Here is a tiny trained network, its code and every weight. The questions are about switching its units off for an input and a class, where a switched-off unit gives its printed mean instead of its output.

import numpy as np


def w(rows, s, z=0):
    codes = np.array(rows[::2]) - 128.0
    scale = np.full(codes.shape[1], s)
    scale[-1] = z or s
    return codes * scale


def f(y):
    return y / 2 * (1 + np.tanh(0.7978845608 * (y + 0.044715 * y**3)))


def log_softmax(a):
    a = a - a.max(-1, keepdims=True)
    return a - np.log(np.exp(a).sum(-1, keepdims=True))


def net(x, mask):
    res = np.array(x, float).reshape(1, 5) / 4 @ E
    y = f(res @ A[0][:, :-1].T + A[0][:, -1])
    res = res + np.where(mask, y, B[0][:, -1]) @ B[0][:, :-1]
    return log_softmax(res[-1] @ U[:, :-1].T + U[:, -1])


A, B = {}, {}
E = w([
[220,37,70,145],'x0',
[119,109,122,110],'x1',
[126,127,129,125],'x2',
[239,108,255,90],'x3',
[231,199,74,34],'x4',
],0.007)
A[0] = w([
[86,142,203,216,160],'N1',
[38,233,199,76,172],'N2',
[165,236,90,83,163],'N3',
[55,164,20,127,3],'N4',
[181,151,43,2,33],'N5',
[165,199,86,71,3],'N6',
[170,93,254,96,85],'N7',
[85,97,157,224,26],'N8',
[90,148,32,165,69],'N9',
],0.0085,0.0029)
B[0] = w([
[96,53,148,117,214],'N1',
[233,63,78,69,254],'N2',
[110,33,182,170,213],'N3',
[75,180,135,113,213],'N4',
[74,95,200,114,205],'N5',
[1,64,198,175,167],'N6',
[50,254,121,74,206],'N7',
[43,94,184,63,188],'N8',
[113,198,150,51,200],'N9',
],0.0097,0.0063)
U = w([
[96,106,170,150,23],'0',
[100,253,133,107,54],'1',
[135,142,113,123,254],'2',
[135,145,115,130,229],'3',
[165,111,90,103,182],'4',
[167,161,77,159,9],'5',
],0.016,0.0074)

Each question gives the input, the list of numbers given to net, and the class t.
The units are the neurons (one row each of A and B). Each row of codes is followed by its name. A weight is (code - 128) times the scale printed after its matrix; where a second scale follows, it is the last column's (A, B and U).
mask holds one flag per neuron, in row order. A switched-off neuron (its flag False) gives its mean, the last column of its row in B, instead of its output. The means were averaged over made-up inputs and are rounded, as every weight is.
A unit's drop is (log p(t) with every unit on - log p(t) with that unit switched off) / (log p(t) with every unit on - log p(t) with every unit switched off).
The circuit of an input: a set's keep is (log p(t) with only the set's units on - log p(t) with every unit switched off) / (log p(t) with every unit on - log p(t) with every unit switched off). Starting from all 9 units, units are removed one at a time, each time the one whose removal leaves the highest keep (on an exact tie, the one counted first), for as long as the keep stays at least 0.8.
circuit, biggest first: the units of the circuit, biggest drop first
most important unit: the unit with the biggest drop
k most important neurons: the k neurons with the biggest drops, biggest first
drop when u is switched off: that unit's drop, to one decimal
input [1,1,5,-5,1], class 1: 4 most important neurons -> (N2; N9; N4; N1)
input [1,-1,3,0,4], class 0: most important unit -> N2
input [1,-7,-2,-6,7], class 0: circuit, biggest first -> (N3; N6)
input [5,2,-1,-7,1], class 1: circuit, biggest first -> (N9; N2)
input [3,0,-3,5,-1], class 1: circuit, biggest first -> (N7; N2)
input [6,1,2,7,8], class 0: 3 most important neurons -> (N5; N6; N3)
input [-8,-3,4,-7,5], class 4: 3 most important neurons -> (N2; N3; N7)
input [5,5,7,5,7], class 0: circuit, biggest first -> (N5; N6)
input [8,7,1,8,3], class 1: 2 most important neurons -> (N7; N2)
input [-7,-8,0,6,-7], class 2: 2 most important neurons -> (N2; N7)
input [1,-3,8,-8,3], class 1: 2 most important neurons -> (N9; N4)
input [8,3,0,4,8], class 0: 2 most important neurons -> (N5; N6)
input [-2,-4,4,-6,6], class 0: 2 most important neurons -> (N3; N6)
input [-8,2,6,6,8], class 0: most important unit -> N3
input [1,-6,-1,-5,7], class 0: 3 most important neurons -> (N3; N6; N5)
input [-2,6,-3,6,8], class 0: 2 most important neurons -> (N3; N6)
input [1,-8,-3,-8,8], class 0: 4 most important neurons -> (N3; N6; N5; N7)
input [-2,-4,-6,7,0], class 1: drop when N4 is switched off -> 0.0
input [-8,3,-4,4,-2], class 4: drop when N2 is switched off -> 0.8
input [6,4,-4,-6,-4], class 1: drop when N3 is switched off -> 0.2
